Here is a tiny trained network, its code and every weight. The questions are about switching its units off for an input and a class, where a switched-off unit gives its printed mean instead of its output.

import numpy as np


def w(rows, s, z=0):
    codes = np.array(rows[::2]) - 128.0
    scale = np.full(codes.shape[1], s)
    scale[-1] = z or s
    return codes * scale


def f(y):
    return y / 2 * (1 + np.tanh(0.7978845608 * (y + 0.044715 * y**3)))


def log_softmax(a):
    a = a - a.max(-1, keepdims=True)
    return a - np.log(np.exp(a).sum(-1, keepdims=True))


def net(x, mask):
    res = np.array(x, float).reshape(1, 4) / 4 @ E
    y = f(res @ A[0][:, :-1].T + A[0][:, -1])
    res = res + np.where(mask, y, B[0][:, -1]) @ B[0][:, :-1]
    return log_softmax(res[-1] @ U[:, :-1].T + U[:, -1])


A, B = {}, {}
E = w([
[152,149,85,178,77,111,52,35,39,245],'x0',
[130,63,56,171,62,40,173,111,140,69],'x1',
[97,118,119,107,123,137,85,110,117,98],'x2',
[10,128,155,193,102,139,105,148,171,159],'x3',
],0.011)
A[0] = w([
[123,71,99,170,94,92,149,110,123,104,193],'n0',
[223,124,107,29,126,121,155,163,87,74,3],'n1',
[110,201,189,52,229,192,119,152,140,152,163],'n2',
[121,64,71,135,82,62,186,117,181,58,173],'n3',
[2,134,159,214,89,141,137,183,188,140,19],'n4',
[102,92,163,72,180,143,182,203,222,27,52],'n5',
],0.0084,0.002)
B[0] = w([
[105,132,144,116,162,148,157,109,186,176,192],'n0',
[196,168,156,86,131,106,94,166,75,37,193],'n1',
[49,123,62,83,183,182,197,128,178,134,211],'n2',
[1,156,98,89,194,205,147,137,179,137,232],'n3',
[236,242,119,159,104,112,118,164,109,27,205],'n4',
[143,59,173,169,65,50,83,43,71,219,248],'n5',
],0.01,0.014)
U = w([
[61,126,119,111,172,165,166,135,198,146,150],'0',
[126,92,154,169,71,93,90,77,74,227,7],'1',
[170,176,141,136,122,121,123,160,117,5,214],'2',
],0.014,0.002)

Each question gives the input, the list of numbers given to net, and the class t.
The units are the neurons (one row each of A and B). Each row of codes is followed by its name. A weight is (code - 128) times the scale printed after its matrix; where a second scale follows, it is the last column's (A, B and U).
mask holds one flag per neuron, in row order. A switched-off neuron (its flag False) gives its mean, the last column of its row in B, instead of its output. The means were averaged over made-up inputs and are rounded, as every weight is.
A unit's drop is (log p(t) with every unit on - log p(t) with that unit switched off) / (log p(t) with every unit on - log p(t) with every unit switched off).
The circuit of an input: a set's keep is (log p(t) with only the set's units on - log p(t) with every unit switched off) / (log p(t) with every unit on - log p(t) with every unit switched off). Starting from all 6 units, units are removed one at a time, each time the one whose removal leaves the highest keep (on an exact tie, the one counted first), for as long as the keep stays at least 0.8.
circuit, biggest first: the units of the circuit, biggest drop first
most important unit: the unit with the biggest drop
k most important neurons: the k neurons with the biggest drops, biggest first
drop of u: that unit's drop, to one decimal
input [-2,-7,0,8], class 2: most important neuron -> [n4]
input [7,-8,-3,1], class 0: 2 most important neurons -> [n5, n2]
input [4,-4,-3,-3], class 0: 4 most important neurons -> [n5, n4, n2, n1]
input [1,0,3,0], class 1: 3 most important neurons -> [n3, n4, n2]
input [4,3,6,6], class 2: 2 most important neurons -> [n5, n4]
input [-5,7,-5,-5], class 0: 2 most important neurons -> [n3, n4]
input [-3,-1,-7,-1], class 1: circuit, biggest first -> [n3, n5]
input [-4,6,3,-4], class 0: 2 most important neurons -> [n3, n4]
input [1,-1,-8,-4], class 2: circuit, biggest first -> [n5, n3]
input [6,1,-8,-7], class 2: 2 most important neurons -> [n5, n1]
input [5,0,-5,-7], class 2: 2 most important neurons -> [n5, n1]
input [8,8,-1,-8], class 0: 2 most important neurons -> [n5, n3]
input [-3,-2,-1,0], class 1: 3 most important neurons -> [n3, n5, n0]
input [0,5,-7,-4], class 0: 3 most important neurons -> [n3, n4, n0]
input [4,6,2,-7], class 2: most important unit -> n1
input [2,4,2,1], class 0: drop of n5 -> 2.1
input [3,8,-1,7], class 0: drop of n0 -> 0.7
input [-8,3,-4,0], class 1: drop of n5 -> 1.4
